Here is a tiny trained network, its code and every weight. The questions are about switching its units off for an input and a class, where a switched-off unit gives its printed mean instead of its output.

import numpy as np


def w(rows, s, z=0):
    codes = np.array(rows[::2]) - 128.0
    scale = np.full(codes.shape[1], s)
    scale[-1] = z or s
    return codes * scale


def f(y):
    return np.maximum(y, 0)


def log_softmax(a):
    a = a - a.max(-1, keepdims=True)
    return a - np.log(np.exp(a).sum(-1, keepdims=True))


def net(x, mask):
    res = np.array(x, float).reshape(1, 3) / 4 @ E
    y = f(res @ A[0][:, :-1].T + A[0][:, -1])
    res = res + np.where(mask, y, B[0][:, -1]) @ B[0][:, :-1]
    return log_softmax(res[-1] @ U[:, :-1].T + U[:, -1])


A, B = {}, {}
E = w([
[1,131,128,125,125,128,128,125,129,127],'x0',
[127,120,245,128,127,127,125,131,127,155],'x1',
[128,139,126,129,128,128,127,3,154,126],'x2',
],0.012)
A[0] = w([
[108,128,103,129,132,123,127,162,120,126,160],'neuron 1',
[136,125,136,130,127,129,125,147,125,131,171],'neuron 2',
[54,126,196,130,127,129,125,129,133,135,57],'neuron 3',
[132,133,133,123,129,125,122,6,135,127,143],'neuron 4',
[121,126,120,129,127,127,124,142,124,129,153],'neuron 5',
[114,137,111,129,121,129,130,100,136,120,113],'neuron 6',
[101,126,151,127,129,126,122,128,129,132,94],'neuron 7',
[89,129,164,127,129,129,126,129,134,133,81],'neuron 8',
[200,134,51,130,130,131,119,129,133,122,193],'neuron 9',
[126,130,125,129,129,128,124,225,124,126,254],'neuron 10',
[127,129,126,128,129,128,127,130,128,128,131],'neuron 11',
[122,126,120,128,125,131,126,141,124,133,152],'neuron 12',
[71,133,180,126,128,126,126,129,132,133,67],'neuron 13',
[202,128,211,126,130,128,133,127,129,132,129],'neuron 14',
[147,120,147,127,129,129,122,170,120,133,180],'neuron 15',
[89,142,87,130,130,128,131,32,147,122,124],'neuron 16',
[123,126,120,128,128,128,125,140,124,129,149],'neuron 17',
[144,133,145,128,129,126,124,105,132,131,110],'neuron 18',
[157,131,98,130,130,124,121,129,131,127,164],'neuron 19',
[153,130,151,127,128,127,127,95,129,134,110],'neuron 20',
[175,131,182,127,130,128,128,127,129,131,130],'neuron 21',
[28,132,30,127,130,128,127,129,124,118,131],'neuron 22',
[181,134,72,129,127,127,133,130,132,122,185],'neuron 23',
[182,99,179,130,126,127,130,213,112,135,176],'neuron 24',
[151,132,151,129,127,126,123,97,131,132,108],'neuron 25',
[109,131,109,128,129,129,128,128,127,125,129],'neuron 26',
[182,131,69,127,126,127,132,129,131,122,186],'neuron 27',
[140,133,139,128,129,127,129,114,131,129,115],'neuron 28',
],0.014,0.0042)
B[0] = w([
[126,94,135,124,131,133,129,183,139,127,183],'neuron 1',
[124,128,103,123,130,128,126,113,117,129,156],'neuron 2',
[108,135,197,116,130,128,142,95,44,121,199],'neuron 3',
[197,125,194,187,131,140,113,44,200,139,217],'neuron 4',
[127,113,130,127,127,132,130,149,128,127,152],'neuron 5',
[137,165,109,125,129,126,130,107,130,128,152],'neuron 6',
[122,130,151,123,130,127,132,117,100,125,152],'neuron 7',
[118,132,163,121,130,128,135,111,84,123,164],'neuron 8',
[98,128,201,120,129,128,136,94,56,125,225],'neuron 9',
[69,130,59,69,126,116,140,214,63,117,252],'neuron 10',
[128,126,129,128,128,129,127,131,128,128,132],'neuron 11',
[128,114,129,128,126,128,129,147,126,128,150],'neuron 12',
[113,134,180,118,130,126,139,104,65,120,182],'neuron 13',
[158,93,61,152,126,128,112,120,207,132,204],'neuron 14',
[125,134,76,120,132,129,124,89,104,132,182],'neuron 15',
[148,252,87,117,130,118,124,67,140,128,208],'neuron 16',
[128,116,130,127,128,132,128,146,128,128,148],'neuron 17',
[137,104,143,134,126,131,131,142,158,126,148],'neuron 18',
[117,127,155,124,128,129,131,115,100,128,168],'neuron 19',
[140,94,149,137,124,128,128,148,172,129,157],'neuron 20',
[147,105,85,144,129,128,120,123,180,131,177],'neuron 21',
[147,175,52,119,124,126,116,230,192,135,251],'neuron 22',
[106,129,181,121,129,126,136,104,76,126,201],'neuron 23',
[134,152,17,126,129,128,122,38,94,132,233],'neuron 24',
[140,95,147,137,125,132,131,147,169,127,156],'neuron 25',
[132,136,114,127,128,127,126,147,141,129,152],'neuron 26',
[105,129,183,121,129,127,137,103,74,126,203],'neuron 27',
[133,111,138,132,126,127,128,138,147,128,141],'neuron 28',
],0.025,0.013)
U = w([
[41,69,158,81,137,119,181,124,30,97,204],'0',
[162,171,27,126,127,115,84,102,165,147,158],'1',
[130,147,253,149,137,140,153,74,103,118,88],'2',
[188,49,128,190,117,156,88,135,223,151,1],'3',
[108,107,81,107,112,120,121,254,170,124,158],'4',
],0.0055,0.0009)

Each question gives the input, the list of numbers given to net, and the class t.
The units are the neurons (one row each of A and B). Each row of codes is followed by its name. A weight is (code - 128) times the scale printed after its matrix; where a second scale follows, it is the last column's (A, B and U).
mask holds one flag per neuron, in row order. A switched-off neuron (its flag False) gives its mean, the last column of its row in B, instead of its output. The means were averaged over made-up inputs and are rounded, as every weight is.
A unit's drop is (log p(t) with every unit on - log p(t) with that unit switched off) / (log p(t) with every unit on - log p(t) with every unit switched off).
The circuit of an input: a set's keep is (log p(t) with only the set's units on - log p(t) with every unit switched off) / (log p(t) with every unit on - log p(t) with every unit switched off). Starting from the 12 units with the biggest drops (on a tie, the unit counted first), units are removed one at a time, each time the one whose removal leaves the highest keep (on an exact tie, the one counted first), for as long as the keep stays at least 0.8.
units of the circuit, in order: the units of the circuit, biggest drop first
top k neurons: the k neurons with the biggest drops, biggest first
drop of u: that unit's drop, to one decimal
input [6,-2,0], class 4: units of the circuit, in order : neuron 24; neuron 22
input [7,-2,-8], class 4: units of the circuit, in order : neuron 22
input [0,-5,-5], class 0: top 2 neurons : neuron 9; neuron 14
input [-6,0,-1], class 0: top 3 neurons : neuron 22; neuron 9; neuron 16
input [0,-3,0], class 0: top 2 neurons : neuron 4; neuron 14
input [6,1,2], class 2: top 2 neurons : neuron 3; neuron 24
input [0,5,-7], class 1: top 4 neurons : neuron 24; neuron 9; neuron 14; neuron 27
input [0,6,0], class 1: top 4 neurons : neuron 14; neuron 9; neuron 27; neuron 23
input [8,0,0], class 4: top 2 neurons : neuron 22; neuron 9
input [0,5,-4], class 1: top 2 neurons : neuron 24; neuron 9
input [-1,7,-3], class 1: top 2 neurons : neuron 14; neuron 24
input [-4,-2,0], class 0: top 2 neurons : neuron 4; neuron 16
input [1,-7,-6], class 4: top 2 neurons : neuron 22; neuron 3
input [-3,7,-8], class 1: units of the circuit, in order : neuron 24
input [3,-1,-8], class 4: drop of neuron 10 : 0.1
input [-4,1,1], class 3: drop of neuron 10 : 0.2
input [6,-1,-4], class 4: drop of neuron 22 : 0.5
